(in the rows, 128 means zero)
Here are made-up things, facts about them, and rows of numbers that follow some of those facts. Name the thing behind each unnamed row.

How the things are related:
{j_10,j_103,j_347,j_357,j_432,j_679,j_744} fekluk j_978
{j_106,j_194} fekluk j_477
{j_109,j_135,j_301,j_406,j_574} fekluk j_773
{j_119,j_171,j_710,j_770} fekluk j_688
{j_123,j_303,j_41,j_627,j_638,j_695} fekluk j_138
{j_125,j_17,j_382,j_414,j_421,j_979} fekluk j_744
{j_138,j_58,j_637,j_712,j_813,j_87} fekluk j_529
{j_143,j_173,j_533,j_562,j_626} fekluk j_424
{j_149,j_294,j_297,j_459,j_511,j_75} fekluk j_278
{j_162,j_500,j_573,j_894,j_983} fekluk j_289
{j_165,j_212,j_33,j_664,j_673,j_988} fekluk j_888
{j_169,j_32,j_320,j_434,j_684,j_80} fekluk j_140
{j_174} fekluk j_963
{j_177,j_337,j_35,j_401,j_666,j_935} fekluk j_756
{j_178,j_185,j_20,j_910,j_921} fekluk j_165
{j_189,j_203} fekluk j_391
{j_193,j_537,j_555,j_771,j_889,j_962} fekluk j_710
{j_21,j_349,j_424} fekluk j_709
{j_213,j_252,j_278} fekluk j_130
{j_214,j_355,j_394,j_480,j_504} fekluk j_679
{j_216,j_413} fekluk j_103
{j_225,j_226,j_326,j_385,j_462,j_512} fekluk j_347
{j_232,j_488,j_709,j_953} fekluk j_229
{j_242,j_497,j_581,j_8,j_957} fekluk j_573
{j_247,j_317,j_335,j_375,j_566,j_892} fekluk j_548
{j_248,j_410,j_551,j_930,j_939} fekluk j_58
{j_249,j_310,j_572,j_736,j_963} fekluk j_26
{j_273,j_803,j_843,j_879,j_985} fekluk j_320
{j_285,j_350,j_471,j_697,j_756,j_925} fekluk j_5
{j_30,j_386} fekluk j_697
{j_304,j_379,j_820} fekluk j_178
{j_31,j_391,j_44,j_876,j_881,j_991} fekluk j_171
{j_319,j_498,j_672,j_812,j_866} fekluk j_106
{j_325,j_460,j_478,j_781,j_83,j_954} fekluk j_432
{j_368,j_510} fekluk j_712
{j_377,j_492,j_622,j_768,j_961} fekluk j_925
{j_398,j_659,j_680,j_885,j_920} fekluk j_80
{j_444,j_451,j_548,j_787} fekluk j_577
{j_491} fekluk j_787
{j_575,j_63} fekluk j_892
{j_773,j_829,j_845} fekluk j_878
{j_878} fekluk j_851
{j_10,j_109,j_143,j_165,j_177,j_213,j_242,j_247,j_252,j_273,j_319,j_335,j_347,j_350,j_357,j_406,j_41,j_410,j_414,j_432,j_451,j_459,j_478,j_529,j_577,j_581,j_637,j_697,j_8,j_925,j_954,j_979} tador 735
{j_103,j_123,j_130,j_135,j_140,j_162,j_169,j_17,j_173,j_174,j_203,j_21,j_212,j_214,j_225,j_249,j_26,j_278,j_294,j_297,j_30,j_303,j_304,j_31,j_310,j_326,j_33,j_349,j_35,j_375,j_386,j_398,j_434,j_444,j_460,j_471,j_5,j_504,j_533,j_537,j_548,j_555,j_562,j_566,j_574,j_627,j_638,j_664,j_672,j_673,j_679,j_688,j_695,j_710,j_712,j_736,j_75,j_770,j_773,j_803,j_813,j_829,j_845,j_851,j_866,j_878,j_879,j_881,j_888,j_889,j_921,j_935,j_953,j_962,j_963,j_983,j_991} tador 286
{j_106,j_125,j_138,j_149,j_171,j_178,j_194,j_20,j_216,j_226,j_229,j_232,j_285,j_289,j_32,j_320,j_355,j_368,j_385,j_413,j_44,j_462,j_477,j_488,j_492,j_510,j_511,j_512,j_575,j_626,j_63,j_684,j_709,j_744,j_771,j_820,j_83,j_843,j_894,j_985} tador 73
{j_119,j_185,j_189,j_193,j_248,j_301,j_317,j_325,j_337,j_377,j_379,j_382,j_391,j_394,j_401,j_421,j_424,j_480,j_491,j_497,j_498,j_500,j_551,j_572,j_573,j_58,j_622,j_659,j_666,j_680,j_756,j_768,j_781,j_787,j_80,j_812,j_87,j_876,j_885,j_892,j_910,j_920,j_930,j_939,j_957,j_961,j_978,j_988} tador 928
laplal d <- j_10,j_123,j_135,j_174,j_194,j_203,j_21,j_213,j_216,j_349,j_357,j_510,j_562,j_659,j_87,j_881,j_885,j_910,j_979,j_988
laplal a <- j_109,j_125,j_143,j_149,j_17,j_173,j_185,j_193,j_212,j_226,j_252,j_273,j_294,j_297,j_30,j_301,j_303,j_304,j_31,j_317,j_319,j_326,j_33,j_337,j_375,j_377,j_379,j_382,j_394,j_406,j_413,j_421,j_44,j_451,j_459,j_460,j_462,j_471,j_478,j_488,j_492,j_511,j_512,j_533,j_626,j_63,j_664,j_666,j_673,j_680,j_684,j_695,j_736,j_768,j_770,j_771,j_812,j_843,j_879,j_921,j_935,j_953,j_962,j_991
laplal c <- j_119,j_169,j_177,j_20,j_214,j_248,j_285,j_335,j_35,j_355,j_386,j_410,j_444,j_480,j_491,j_498,j_500,j_537,j_551,j_555,j_574,j_627,j_781,j_8,j_820,j_83,j_930,j_939,j_957,j_985
laplal b <- j_162,j_189,j_225,j_232,j_242,j_247,j_249,j_310,j_32,j_325,j_350,j_368,j_385,j_398,j_401,j_41,j_414,j_434,j_497,j_504,j_566,j_572,j_575,j_581,j_622,j_637,j_638,j_672,j_75,j_803,j_845,j_866,j_876,j_889,j_894,j_920,j_954,j_961,j_983
{j_10} vekle j_357
{j_119} vekle j_770
{j_123} vekle j_627
{j_135,j_574} vekle j_109
{j_173} vekle j_562
{j_20} vekle j_910
{j_20,j_910} vekle j_921
{j_213} vekle j_252
{j_297} vekle j_294
{j_304} vekle j_379
{j_368} vekle j_510
{j_375} vekle j_247
{j_385} vekle j_326
{j_386} vekle j_30
{j_394} vekle j_504
{j_406} vekle j_135
{j_41} vekle j_123
{j_434} vekle j_32
{j_444} vekle j_451
{j_451} vekle j_444
{j_460} vekle j_83
{j_460} vekle j_478
{j_480} vekle j_355
{j_488} vekle j_953
{j_488} vekle j_232
{j_498,j_672} vekle j_319
{j_533} vekle j_173
{j_537} vekle j_889
{j_638} vekle j_41
{j_659} vekle j_680
{j_666} vekle j_35
{j_673} vekle j_988
{j_680} vekle j_920
{j_684} vekle j_169
{j_736} vekle j_572
{j_736} vekle j_249
{j_87} vekle j_637
{j_876} vekle j_44
{j_935} vekle j_666
{j_954} vekle j_460
{j_957} vekle j_8
{j_961} vekle j_622
{j_10,j_119,j_171,j_216,j_304,j_317,j_325,j_326,j_444,j_460,j_488,j_512,j_566,j_688,j_781,j_787,j_813,j_83,j_888,j_892,j_910,j_953,j_954,j_983} bruflal 872
{j_103,j_165,j_21,j_213,j_249,j_252,j_26,j_335,j_337,j_377,j_379,j_492,j_529,j_533,j_573,j_622,j_697,j_709,j_75,j_771,j_8,j_820,j_829,j_878,j_961} bruflal 652
{j_106,j_140,j_143,j_169,j_17,j_177,j_214,j_273,j_297,j_32,j_349,j_35,j_355,j_375,j_382,j_394,j_401,j_414,j_421,j_434,j_478,j_480,j_5,j_572,j_63,j_637,j_666,j_684,j_736,j_803,j_851,j_889,j_930,j_935,j_939} bruflal 841
{j_109,j_135,j_138,j_225,j_226,j_285,j_301,j_320,j_350,j_385,j_410,j_471,j_477,j_491,j_574,j_577,j_659,j_664,j_744,j_768,j_773,j_80,j_881,j_991} bruflal 148
{j_123,j_149,j_203,j_242,j_278,j_303,j_31,j_406,j_41,j_44,j_459,j_510,j_511,j_551,j_638,j_680,j_695,j_876,j_963,j_978,j_979} bruflal 433
{j_125,j_130,j_178,j_185,j_189,j_20,j_212,j_229,j_30,j_310,j_33,j_368,j_386,j_413,j_424,j_451,j_504,j_562,j_575,j_58,j_712,j_756,j_770,j_845,j_87,j_920,j_921,j_925,j_962,j_985,j_988} bruflal 535
{j_162,j_173,j_174,j_193,j_194,j_232,j_247,j_248,j_289,j_294,j_319,j_347,j_357,j_391,j_398,j_432,j_462,j_497,j_498,j_500,j_537,j_548,j_555,j_581,j_626,j_627,j_672,j_673,j_679,j_710,j_812,j_843,j_866,j_879,j_885,j_894,j_957} bruflal 921

Known rows:
[119 109 108 115 141 126 145 141 136 189 126  94 129 139 122  97 133 119
 146 126 124 139 183 125 153 136 130 120 109 114 114 139 115 129 126 123
 124 116] : j_637
[133 118 140 125 128 149 123 133 122 134 124 115 129 131 129 129 123 130
 137 135 125 123 130 119 141 128 135 127 128 123 127 122 139 129 113 120
 128 127] : j_500
[145 158 128 124 133  80 120 105 120 117 123 158 131 135 138 136 118 155
 141 131  91 119 133 135 115 124 146 120 148 169 141 117 139 139 150 115
 119 136] : j_878
[143 153 131 119 136 101 115 106 120 120 118 144 136 138 141 137 116 146
 143 134 102 119 130 140 127 130 147 119 145 162 137 121 145 139 144 115
 125 131] : j_80
[131 117 137 124 127 153 125 134 128 123 126 116 127 140 129 129 126 131
 133 128 134 124 123 129 138 127 132 121 130 134 128 128 134 131 114 119
 131 126] : j_885
[138 135 112 123 149  87 123 106 117 145 126 136 131 174 127  88 137 154
 136 156 110 136 197 148 129 125 143 114 129 127 135 144 110 145 141  92
 121 133] : j_140
[139 114 123 134 116 119 117 131 113  77 149 120 147 103 117 171 153  97
 106  75 135 144 136 142 139 126 135 136 122 133 125 129  74 122 126 119
 137 129] : j_406
[130 131 113 148 116 144  93 114  85  80 158 102 143  67 102 178 131 124
  93 107 121 134  66 136 172 132 172 146 100 117 137 120  83 118 145 126
 147 121] : j_135
[122 121 131 126 118 152 123 135 147 116 133 120 119 136 126 127 133 132
 138 129 142 127 111 139 129 128 127 118 133 144 131 134 140 130 123 120
 129 123] : j_626
[148 152 131 117 135  89 124 107 118 115 119 140 144 127 146 149 124 147
 144 119  95 118 138 141 132 127 140 114 150 169 135 119 145 141 142 130
 121 132] : j_165
[137 163 127 121 132 102 114 102 123 126 120 152 131 119 142 136 119 152
 146 152 110 117 109 143 122 131 140 116 143 151 141 121 160 139 152 132
 122 131] : j_229
[137 104 134 125 121 132 137 143 139 106 135 118 133 139 125 137 145 125
 137  89 127 130 151 129 128 119 124 120 144 160 123 133 123 134 107 118
 126 123] : j_459
[125 118 132 126 128 153 126 136 139 114 127 118 125 145 128 124 128 131
 129 120 135 125 112 135 131 129 129 121 135 146 126 136 133 131 119 123
 134 122] : j_812
[130 122 140 124 124 140 129 134 126 132 126 120 125 138 127 126 120 135
 134 139 123 123 129 117 140 126 145 121 122 125 131 120 126 123 113 118
 127 134] : j_627
[126 132 140 120 120 158 121 129 127 137 124 114 124 107 134 145 118 138
 142 153 136 116  86 121 139 129 133 117 125 120 133 116 154 126 120 141
 126 128] : j_985
[145 150 128 119 139  91 115 105 119 123 119 147 136 149 140 128 122 143
 143 133 101 124 152 144 127 130 147 117 144 162 136 125 135 142 144 106
 124 131] : j_391
[130 106 124 121 141 140 125 130 117 159 126 107 130 159 122  97 138 132
 136 152 133 135 178 131 146 127 134 117 118  99 125 142 115 135 111 102
 127 126] : j_930

Rows to name:
No name comes twice in this set of rows, the named rows included.
[138 139 114 124 144  87 118 104 121 153 126 144 132 159 127  90 145 148
 149 161 116 138 197 154 127 127 134 116 133 123 138 146 127 149 141  95
 118 128] : j_106
[115 137 141 113 125 147 143 135 158 121 114 136 120 145 144 131 112 130
 113 141 149 118  78 133 110 129 126 109 133 136 128 130 126 116 114 151
 134 141] : j_921
[135 109 135 127 112 135 123 144 147 114 143 133 121 139 118 136 144 125
 147 108 136 133 142 130 117 119 126 118 139 159 132 130 122 129 112 100
 124 125] : j_44
[141 158 132 126 128  96 115 105 126 122 121 155 131 125 138 131 123 148
 151 145 107 121 129 142 122 129 140 122 143 157 141 121 156 141 148 119
 120 131] : j_477
[114 129 125 155 123 127 134 125 120  92 133 154 132 107 121 125 142 104
  75 120 155 139 109 129 103 126 103 162 121  78 125 141 100 118 127 156
 141 136] : j_460
[127 120 136 130 125 143 130 133 131 118 129 118 122 144 126 122 126 139
 128 133 127 123 123 122 134 124 134 123 128 130 130 126 133 127 118 122
 128 130] : j_174
[115 121 128 151 124 145 138 132 138 122 129 144 119 117 119  97 144 137
 127 135 141 127 116 124 107 121  98 149 142 112 127 149 167 138 118 149
 130 116] : j_512
[131 161 133 163 131  88 135 101 118 117 115 190 130  98 133  92 135 152
 135 143  99 119 134 121  95 121 104 173 160 118 136 135 203 149 143 156
 122 122] : j_744
[115 117 106 124 132 118 131 137 125 168 138 112 127 128 114 118 132  89
 107 131 151 153 168 125 136 139 130 135  86  77 119 130  64 108 137 118
 130 134] : j_434
[125 133 124 119 116 129 121 140 126 141 131 126 133  88 128 175 111  78
 117 103 142 135 100 115 129 141 129 139 104 120 120 105  91 103 140 140
 133 132] : j_961
[145 156 131 122 126  91 114 107 127 122 125 158 132 120 138 142 124 147
 155 137 104 121 131 138 118 126 141 120 147 166 143 119 150 139 146 116
 118 132] : j_709

The same things again, as new rows of numbers:
Some rows with their names:
[118 144 127 129 158 134 126 106 100 110 124 137 126 142 109 116 112 154
 156 134 113 125 130 141 149 101 107] : j_626
[148  95 100  92 149 156 121 100  81 121  79 124 124 162 126  92 109 108
 123 138 139 143 123 109 126 143 161] : j_510
[196 123 163 104  80 117 143 222 194 136 167 162 151  94 137 126 179  64
  92  82 153 118 170 113 121 159 128] : j_26
[ 96 125 131 140 129 130 163 115 114 124  82 117 104 132 126 159 116 144
 160 151 122 120 144 121 125 155 128] : j_770
[ 91 116 115 127 136 128  87  52 142 134 155 133 141 128 147 128 106 165
 108 139 121 131  92 122 147 127 139] : j_385
[108 112 138 155 149 134 103 169  88 123 100 158 104 131  67 123 103 113
 160 168  93 157 131 109 180 147 113] : j_627
[120 148 125 130 161 133 129 104 101 110 123 137 125 139 112 115 113 153
 155 137 113 125 131 143 148 102 109] : j_843
[127 125  86 123  87 129 148 114  85 137  97 175  90 156 127  97 125 125
 109 114 132 168 130 131 131 134 117] : j_622
[168  86 107 100 145 157  85  51 139 147 147 101 134 156 150 137  83 140
  87 150 121 138  89 113 147 136 161] : j_10
[ 88 122 103 143 117 124 127 117 100 125 125 117 105 132 131 107 123 151
 129 136 121 138 113 135 109 105 122] : j_301
[122 151 134 127 154 127 134 125  90 116  89 137 118 151 104 128 110 133
 153 130 121 140 118 144 151 118 116] : j_247
[102 155 107  94 131  62 170  48 117  97 130 105 100 140 111 168 106 219
 114 102 173 146 126 134 180 132 161] : j_83
[116 140 110 122 136  58 170  52 156 117 170 103  97 141 128 186 109 203
 112 129 155 120 133 140 169 100 160] : j_460
[ 84 128 109 141 139 125 129 111  93 132 117 139 118 125 121 117 139 131
 130 141 124 123 120 143 125 108 129] : j_177
[102 114 122 127 125 122 152 121 100 122  88 149  93 145 120 139 124 134
 140 135 118 117 131 122 141 156 127] : j_953
[101 119 117 142 137 122 141 116 114 132 116 149 109 138 126 131 131 129
 140 147 116 113 136 132 131 119 125] : j_303
[123 163 119 145 148 130 131 127  90 118 124 119 119 145 101 124 114 157
 148 132 111 150 117 148 124  88  98] : j_248

Which thing is each row?
No name comes twice in this set of rows, the named rows included.
[137  94 112  98 170 180 126  77 108 156  77 117 146 184 188 138 146  89
 110 124 122  57  84 136  41 134 131] : j_135
[156 109 104 110 130 165 137 106  88 124  69  70 119 160 131 127  89 129
 136 146 139 162 116 111  99 148 156] : j_988
[158  83 101 115 154 152 123 109 111 137  97 125 125 167 129 120 118  90
 122 157 127 125 126 113 116 125 162] : j_203
[ 92 130  97 145 123 123 125 124  90 124 122 121 107 137 125 100 121 144
 134 135 119 135 116 142 111  96 116] : j_666
[109 130 113 138 133 132 132 101 107 135 109 143 118 141 126 120 121 127
 130 142 125 139 125 137 135 118 132] : j_242
[107 133 123 142 129 140 147  96 121 129 107 110 117 122 134 146 113 154
 156 152 121 136 138 133 129 134 128] : j_451
[ 83 129 120 135 158 161 134  74 126 165 119 143 151 151 186 155 171 122
 126 121 106  49  96 157  46 111 100] : j_574
[104 128 120 161 142 143 146  94 139 148 130 122 137 122 131 166 131 138
 158 168 117 122 149 127 114 126 131] : j_386
[ 96 140 121 138 135 148 149  82 111 128 108 123 135 121 127 142 122 160
 161 150 128 143 146 128 120 143 128] : j_985
[199 175 185 117 117 119 125 245 167 103 163  89 170  93 110 120 152  94
 134  76 147 135 141 133 105 110 106] : j_391
[ 88 120 117 136 139 114 130 127 100 126  86 150 108 145 120 131 131 113
 136 137 126 120 113 127 131 136 140] : j_889
[ 84 114 128 131 144 110 105  94 125 135 139 134 114 136 123 159 116 161
 111 135 112 110  91 126 153 143 128] : j_214
[105 121 117 145 133 124 143 109 117 142 120 149 114 135 121 147 136 129
 135 146 118 123 138 130 129 130 128] : j_444
[108 140 115 146 117 142 147 103 110 126 111  91 114 127 135 137 106 163
 158 147 122 150 137 133 105 123 115] : j_185
[127 147 128 138 161 132 126 110 104 124 112 133 124 145 112 126 110 132
 148 139 117 137 114 146 149 103 117] : j_581

The same things again, as new rows of numbers:
Some things and their rows:
[104 114 123  96 112 174 151 155 143 133 131 115 143 157] : j_684
[126 133 147 104 124 172 137  94 102 151 129 118 131 133] : j_285
[156 122 180 136 147 177 110  94  71 170 135 147 129 139] : j_920
[137 122 155 101 110 136 152 135  43 140 132 142  98 141] : j_320
[130 124 168 110 157 161 125 185  80 155  92  98 172 134] : j_572
[140 120 134 119 132 174 116  69 123 152 129 171 113 133] : j_185
[ 93 134 119 132 160  25 168 151  55 204 155 173 113 122] : j_978
[ 96  85 144 111 206 110 166 240  80 205 146 149 179 108] : j_478
[119 129 131 113 138 176 128 109 140 139 116 135 147 132] : j_301
[127 137 138 105 118 103 143 175  67 133 141 123 119 122] : j_26
[147 102 151 128 176 141 139 111 109 114  96 103 140  99] : j_294
[132 133 148 107 132 179 136 118 122 148 139 113 125 127] : j_410
[153 120 144 123 153 181 106  99  86 153 144 166 123 113] : j_921
[150 124 134 118 133 174 108  89 134 139 141 162 114 130] : j_962
[149 123 133 116 136 164 112  87 134 145 146 163 113 129] : j_212
[124 110 157 125 120 138 147  72 183  98 151  90 134 124] : j_537
[132  97 138 125 146 158 160  72 129 113 111 106 137 126] : j_843

Which thing is each row?
No name comes twice in this set of rows, the named rows included.
[139 131 151 103 112 131 131 160  78 129 137 138 110 129] : j_773
[146  98 169 119 127 118 172 102  64 115 120 116 103 126] : j_289
[162 126 158 108 114 154 134 117  63 148 155 170  67 136] : j_925
[127 105 155 131 143 116 144  86 202 110 138  78 131 156] : j_672
[143 127 149 114 137 172 129 149 119 156 136  97 129 157] : j_350
[ 90 124 129 141 181  66 155  84 132 214 157 157 139 112] : j_781
[ 67  98 150 103 160  67 168 186 185 192 149 147 167 136] : j_480
[101  86 151 123 187  64 144 179 150 206 154 142 148 139] : j_225
[ 83  90 130 104 188  69 156 228 144 189 136 150 171 120] : j_17
[121 162  80 125 141 159 138 106  89 153 151 110 129 131] : j_459
[124 140 135 120 147 168 132 141  65 139 105 128 161 115] : j_379
[ 89  85 130 118 188  93 163 137 138 206 143 166 146 129] : j_226

